Here is a tiny trained network, its code and every weight. The questions are about switching its units off for an input and a class, where a switched-off unit gives its printed mean instead of its output.

import numpy as np


def w(rows, s, z=0):
    codes = np.array(rows[::2]) - 128.0
    scale = np.full(codes.shape[1], s)
    scale[-1] = z or s
    return codes * scale


def norm(h):
    return h / np.sqrt((h * h).mean(-1, keepdims=True) + 1e-5)


def f(y):
    return np.maximum(y, 0)


def log_softmax(a):
    a = a - a.max(-1, keepdims=True)
    return a - np.log(np.exp(a).sum(-1, keepdims=True))


def net(x, mask):
    res = np.array(x, float).reshape(1, 8) / 4 @ E
    u = 0
    for l in range(3):
        y = f(norm(res) @ A[l][:, :-1].T + A[l][:, -1])
        res = res + np.where(mask[u : u + 4], y, B[l][:, -1]) @ B[l][:, :-1]
        u += 4
    return log_softmax(norm(res)[-1] @ U[:, :-1].T + U[:, -1])


A, B = {}, {}
E = w([
[45,25,172,129,254,89,144,50,173,52],'x0',
[66,59,174,62,55,119,94,229,186,73],'x1',
[171,127,96,198,162,166,179,208,72,82],'x2',
[50,171,163,210,185,64,122,102,121,221],'x3',
[85,117,211,8,229,88,181,157,160,92],'x4',
[147,188,216,101,84,100,158,146,36,59],'x5',
[135,118,58,140,98,18,109,109,41,130],'x6',
[191,131,79,71,60,125,115,134,16,108],'x7',
],0.011)
A[0] = w([
[8,117,120,158,194,59,128,114,155,104,99],'0.n1',
[80,173,201,117,162,66,188,149,82,109,68],'0.n2',
[132,98,171,123,117,127,111,57,90,218,1],'0.n3',
[29,138,184,133,176,60,103,153,130,145,80],'0.n4',
],0.011,0.0063)
B[0] = w([
[226,32,119,167,65,174,233,122,127,146,254],'0.n1',
[144,143,93,173,232,162,1,183,37,156,205],'0.n2',
[79,204,60,169,197,190,17,146,175,92,153],'0.n3',
[220,36,120,149,138,145,174,116,168,204,231],'0.n4',
],0.01,0.0078)
A[1] = w([
[139,49,181,41,197,155,137,57,131,16,148],'1.n1',
[221,138,69,142,120,117,2,124,189,114,180],'1.n2',
[48,145,119,112,160,66,224,174,19,76,2],'1.n3',
[134,147,23,109,63,93,102,13,17,179,105],'1.n4',
],0.0093,0.008)
B[1] = w([
[105,124,203,98,147,178,23,81,244,24,254],'1.n1',
[47,110,166,107,112,155,212,92,14,181,249],'1.n2',
[64,163,129,188,176,227,25,72,108,88,137],'1.n3',
[186,209,50,148,115,40,46,29,108,33,252],'1.n4',
],0.011,0.008)
A[2] = w([
[75,189,199,20,1,148,56,190,89,147,147],'2.n1',
[61,229,146,116,53,108,100,173,147,179,128],'2.n2',
[170,216,58,104,45,100,110,137,150,73,5],'2.n3',
[35,217,153,159,197,117,99,68,194,226,153],'2.n4',
],0.0094,0.011)
B[2] = w([
[121,75,123,121,61,131,248,207,136,152,255],'2.n1',
[153,131,141,102,72,93,121,163,170,89,177],'2.n2',
[162,70,116,100,92,62,89,50,79,120,173],'2.n3',
[83,220,129,150,171,179,94,110,97,122,219],'2.n4',
],0.015,0.0063)
U = w([
[34,143,55,128,168,96,177,193,155,221,9],'0',
[114,25,181,145,155,182,133,28,251,83,149],'1',
[99,111,159,190,204,179,181,61,89,244,125],'2',
[67,110,200,34,60,85,123,196,216,54,83],'3',
[215,103,53,168,47,31,155,82,59,152,189],'4',
[67,163,134,76,24,173,197,222,129,115,74],'5',
[62,246,134,169,175,129,14,50,107,67,214],'6',
[173,106,181,135,208,129,83,192,26,66,65],'7',
],0.015,0.013)

Each question gives the input, the list of numbers given to net, and the class t.
The units are the neurons (one row each of A and B). Each row of codes is followed by its name. A weight is (code - 128) times the scale printed after its matrix; where a second scale follows, it is the last column's (A, B and U).
mask holds one flag per neuron, layer by layer. A switched-off neuron (its flag False) gives its mean, the last column of its row in B, instead of its output. The means were averaged over made-up inputs and are rounded, as every weight is.
A unit's drop is (log p(t) with every unit on - log p(t) with that unit switched off) / (log p(t) with every unit on - log p(t) with every unit switched off).
The circuit of an input: a set's keep is (log p(t) with only the set's units on - log p(t) with every unit switched off) / (log p(t) with every unit on - log p(t) with every unit switched off). Starting from all 12 units, units are removed one at a time, each time the one whose removal leaves the highest keep (on an exact tie, the one counted first), for as long as the keep stays at least 0.8.
units of the circuit, in order: the units of the circuit, biggest drop first
unit that matters most: the unit with the biggest drop
top k neurons: the k neurons with the biggest drops, biggest first
k most important neurons of layer l: the k neurons of layer l with the biggest drops, biggest first
drop when u is switched off: that unit's drop, to one decimal
input [0,-6,-6,-3,7,5,-7,3], class 6: 2 most important neurons of layer 1	[1.n1; 1.n2]
input [4,0,6,0,-3,6,4,4], class 6: unit that matters most	1.n3
input [2,-3,-3,-2,2,7,-7,0], class 6: top 3 neurons	[0.n2; 0.n1; 2.n4]
input [-7,-1,5,4,-2,5,-5,1], class 5: units of the circuit, in order	[1.n4; 2.n1]
input [0,1,0,3,-2,1,-4,-3], class 2: top 3 neurons	[1.n1; 1.n4; 2.n2]
input [-7,0,-2,8,-3,-7,-8,-6], class 6: top 2 neurons	[2.n4; 0.n1]
input [-1,4,-8,4,-5,-6,2,2], class 6: top 3 neurons	[2.n4; 0.n3; 1.n4]
input [-8,0,-7,6,1,5,-5,-5], class 5: top 2 neurons	[2.n1; 2.n2]
input [5,-3,0,4,-3,-8,-4,3], class 2: top 2 neurons	[1.n1; 0.n1]
input [0,-1,-6,3,2,8,-7,5], class 5: top 2 neurons	[2.n1; 1.n4]
input [1,3,1,-6,5,2,5,-2], class 1: top 2 neurons	[1.n1; 1.n3]
input [-4,-7,2,-8,5,4,-6,5], class 5: top 2 neurons	[1.n4; 2.n1]
input [-2,-8,-5,1,-7,-8,-3,8], class 6: top 2 neurons	[0.n1; 0.n3]
input [-7,6,-3,6,0,-6,-2,7], class 5: units of the circuit, in order	[2.n1]
input [8,8,4,8,-4,5,8,-7], class 4: 2 most important neurons of layer 1	[1.n1; 1.n2]
input [-5,-3,-8,2,7,-3,-1,-8], class 2: 2 most important neurons of layer 0	[0.n4; 0.n1]
input [-1,-8,2,1,4,-8,0,6], class 6: 2 most important neurons of layer 0	[0.n1; 0.n4]
input [2,8,-2,6,8,6,-3,-5], class 1: 2 most important neurons of layer 0	[0.n4; 0.n1]
input [8,3,-7,-4,6,1,7,8], class 1: drop when 1.n1 is switched off	0.3
input [5,2,-2,8,2,7,1,-8], class 2: unit that matters most	0.n2
input [-7,2,-5,6,6,2,5,-5], class 2: drop when 0.n4 is switched off	0.3
input [-3,-1,-8,1,-4,-7,-5,-4], class 6: drop when 2.n4 is switched off	0.9
